Below is a small trained network, with its code and all its weights. Each question gives an input and a target symbol and asks what happens when units are switched off, that is, made to give their printed mean instead of their output.

import numpy as np


def w(rows, s, z=0):
    codes = np.array(rows[::2]) - 128.0
    scale = np.full(codes.shape[1], s)
    scale[-1] = z or s
    return codes * scale


def norm(h):
    return h / np.sqrt((h * h).mean(-1, keepdims=True) + 1e-5)


def f(y):
    return y / 2 * (1 + np.tanh(0.7978845608 * (y + 0.044715 * y**3)))


def softmax(a):
    e = np.exp(a - a.max(-1, keepdims=True))
    return e / e.sum(-1, keepdims=True)


def log_softmax(a):
    a = a - a.max(-1, keepdims=True)
    return a - np.log(np.exp(a).sum(-1, keepdims=True))


def net(x, mask):
    ids = ['Ψαβδεηθξ'.index(c) for c in x.split()]
    T = len(ids)
    res = E[ids] + P[:T]
    q, k, v = (norm(res) @ M[0].T for M in (Q, K, V))
    z = softmax(np.where(np.tri(T) > 0, q @ k.T / 2**0.5, -1e9)) @ v
    res = res + np.where(mask[0], z, O[0][:, -1]) @ O[0][:, :-1]
    y = f(norm(res) @ A[0][:, :-1].T + A[0][:, -1])
    res = res + np.where(mask[1:13], y, B[0][:, -1]) @ B[0][:, :-1]
    return log_softmax(norm(res)[-1] @ U[:, :-1].T + U[:, -1])


Q, K, V, O, A, B = {}, {}, {}, {}, {}, {}
E = w([
[110,87,110,131,86,201],'Ψ',
[59,130,58,169,106,148],'α',
[125,104,126,213,133,190],'β',
[175,199,138,137,235,192],'δ',
[123,148,248,191,102,167],'ε',
[98,166,60,157,167,176],'η',
[214,78,137,129,112,82],'θ',
[169,139,71,157,158,56],'ξ',
],0.017)
P = w([
[200,240,2,96,90,146],'0',
[155,63,72,89,177,122],'1',
[114,206,158,186,178,75],'2',
[153,59,71,88,174,122],'3',
[111,197,157,194,174,91],'4',
[150,61,68,87,180,114],'5',
[101,192,154,204,167,102],'6',
[157,60,80,85,185,120],'7',
[103,186,164,210,158,118],'8',
[162,60,80,88,191,121],'9',
[85,171,145,219,132,137],'10',
],0.0085)
Q[0] = w([
[76,251,249,171,44,93],'head 1',
[117,227,62,228,158,209],'head 1',
],0.016)
K[0] = w([
[34,3,210,195,217,49],'head 1',
[173,143,100,234,167,224],'head 1',
],0.017)
V[0] = w([
[164,221,215,70,87,178],'head 1',
[5,143,145,59,201,194],'head 1',
],0.012)
O[0] = w([
[45,119,136,37,147,124,254],'head 1',
[136,139,6,39,55,164,52],'head 1',
],0.015,0.0049)
A[0] = w([
[137,27,145,54,203,106,17],'neuron 1',
[98,219,133,131,21,73,109],'neuron 2',
[177,19,72,102,136,111,76],'neuron 3',
[208,129,144,228,104,126,31],'neuron 4',
[112,147,116,184,199,121,103],'neuron 5',
[69,159,137,159,27,109,49],'neuron 6',
[106,180,173,201,151,101,236],'neuron 7',
[133,174,75,56,135,140,153],'neuron 8',
[135,28,166,154,189,114,3],'neuron 9',
[106,38,176,183,28,78,235],'neuron 10',
[125,246,136,157,134,159,180],'neuron 11',
[85,72,143,61,62,155,110],'neuron 12',
],0.014,0.0035)
B[0] = w([
[134,65,93,213,50,137,221],'neuron 1',
[93,32,113,147,112,9,134],'neuron 2',
[122,228,135,75,177,175,148],'neuron 3',
[37,99,181,141,32,138,237],'neuron 4',
[150,158,107,142,111,118,200],'neuron 5',
[87,45,176,129,114,149,132],'neuron 6',
[200,155,123,76,57,140,254],'neuron 7',
[186,120,174,119,114,124,240],'neuron 8',
[87,76,87,79,184,74,191],'neuron 9',
[183,188,106,251,172,115,183],'neuron 10',
[43,140,84,136,176,140,221],'neuron 11',
[198,88,134,155,143,130,200],'neuron 12',
],0.018,0.0081)
U = w([
[99,117,12,217,164,137,133],'Ψ',
[82,190,149,225,48,197,182],'α',
[144,136,102,124,77,31,134],'β',
[218,77,141,116,63,199,46],'δ',
[11,28,104,156,125,113,164],'ε',
[130,176,142,149,217,207,250],'η',
[167,142,202,220,207,73,70],'θ',
[77,117,254,145,114,127,132],'ξ',
],0.0077,0.0021)

Each question gives the input, a string of symbols that net reads in full, and the target symbol t.
The units are the heads (2 rows each of Q, K, V and O) and the neurons (one row each of A and B). Each row of codes is followed by its name. A weight is (code - 128) times the scale printed after its matrix; where a second scale follows, it is the last column's (O, A, B and U).
mask holds one flag per unit, heads first, then neurons. A switched-off unit (its flag False) gives its mean, the last column of its rows in O or B, instead of its output. The means were averaged over made-up inputs and are rounded, as every weight is.
A unit's drop is (log p(t) with every unit on - log p(t) with that unit switched off) / (log p(t) with every unit on - log p(t) with every unit switched off).
The circuit of an input: a set's keep is (log p(t) with only the set's units on - log p(t) with every unit switched off) / (log p(t) with every unit on - log p(t) with every unit switched off). Starting from the 12 units with the biggest drops (on a tie, the unit counted first), units are removed one at a time, each time the one whose removal leaves the highest keep (on an exact tie, the one counted first), for as long as the keep stays at least 0.8.
circuit, biggest first: the units of the circuit, biggest drop first
most important unit: the unit with the biggest drop
top k neurons: the k neurons with the biggest drops, biggest first
drop of u: that unit's drop, to one decimal
input α δ δ Ψ, target α: circuit, biggest first : (head 1; neuron 4; neuron 3)
input Ψ β δ, target α: top neuron : (neuron 4)
input ξ δ θ θ θ δ, target ξ: circuit, biggest first : (head 1; neuron 4; neuron 10)
input η δ ε Ψ ξ ξ δ θ θ β, target η: top 3 neurons : (neuron 3; neuron 1; neuron 7)
input ε δ η ξ Ψ δ θ ε ε η α, target ε: circuit, biggest first : (head 1; neuron 6; neuron 7; neuron 2)
input ε ε ξ δ δ ε δ α ε δ Ψ, target δ: circuit, biggest first : (head 1; neuron 12)
input η θ δ δ δ δ δ δ ε ξ, target η: top 2 neurons : (neuron 3; neuron 7)
input Ψ δ ξ δ δ β, target Ψ: top 2 neurons : (neuron 4; neuron 9)
input Ψ θ ξ δ θ η δ β ξ δ, target Ψ: top 2 neurons : (neuron 4; neuron 1)
input α ξ β Ψ ξ δ δ α, target α: circuit, biggest first : (head 1; neuron 4; neuron 3)
input δ θ δ α ε Ψ δ δ α η, target δ: drop of head 1 : 1.1
input δ δ δ δ δ β, target δ: drop of neuron 12 : 0.2
input θ θ θ ξ, target θ: drop of neuron 12 : 0.0
input Ψ δ η δ ε α δ ξ, target Ψ: most important unit : neuron 1
input δ η ξ ξ ξ θ δ, target η: drop of neuron 1 : 0.1
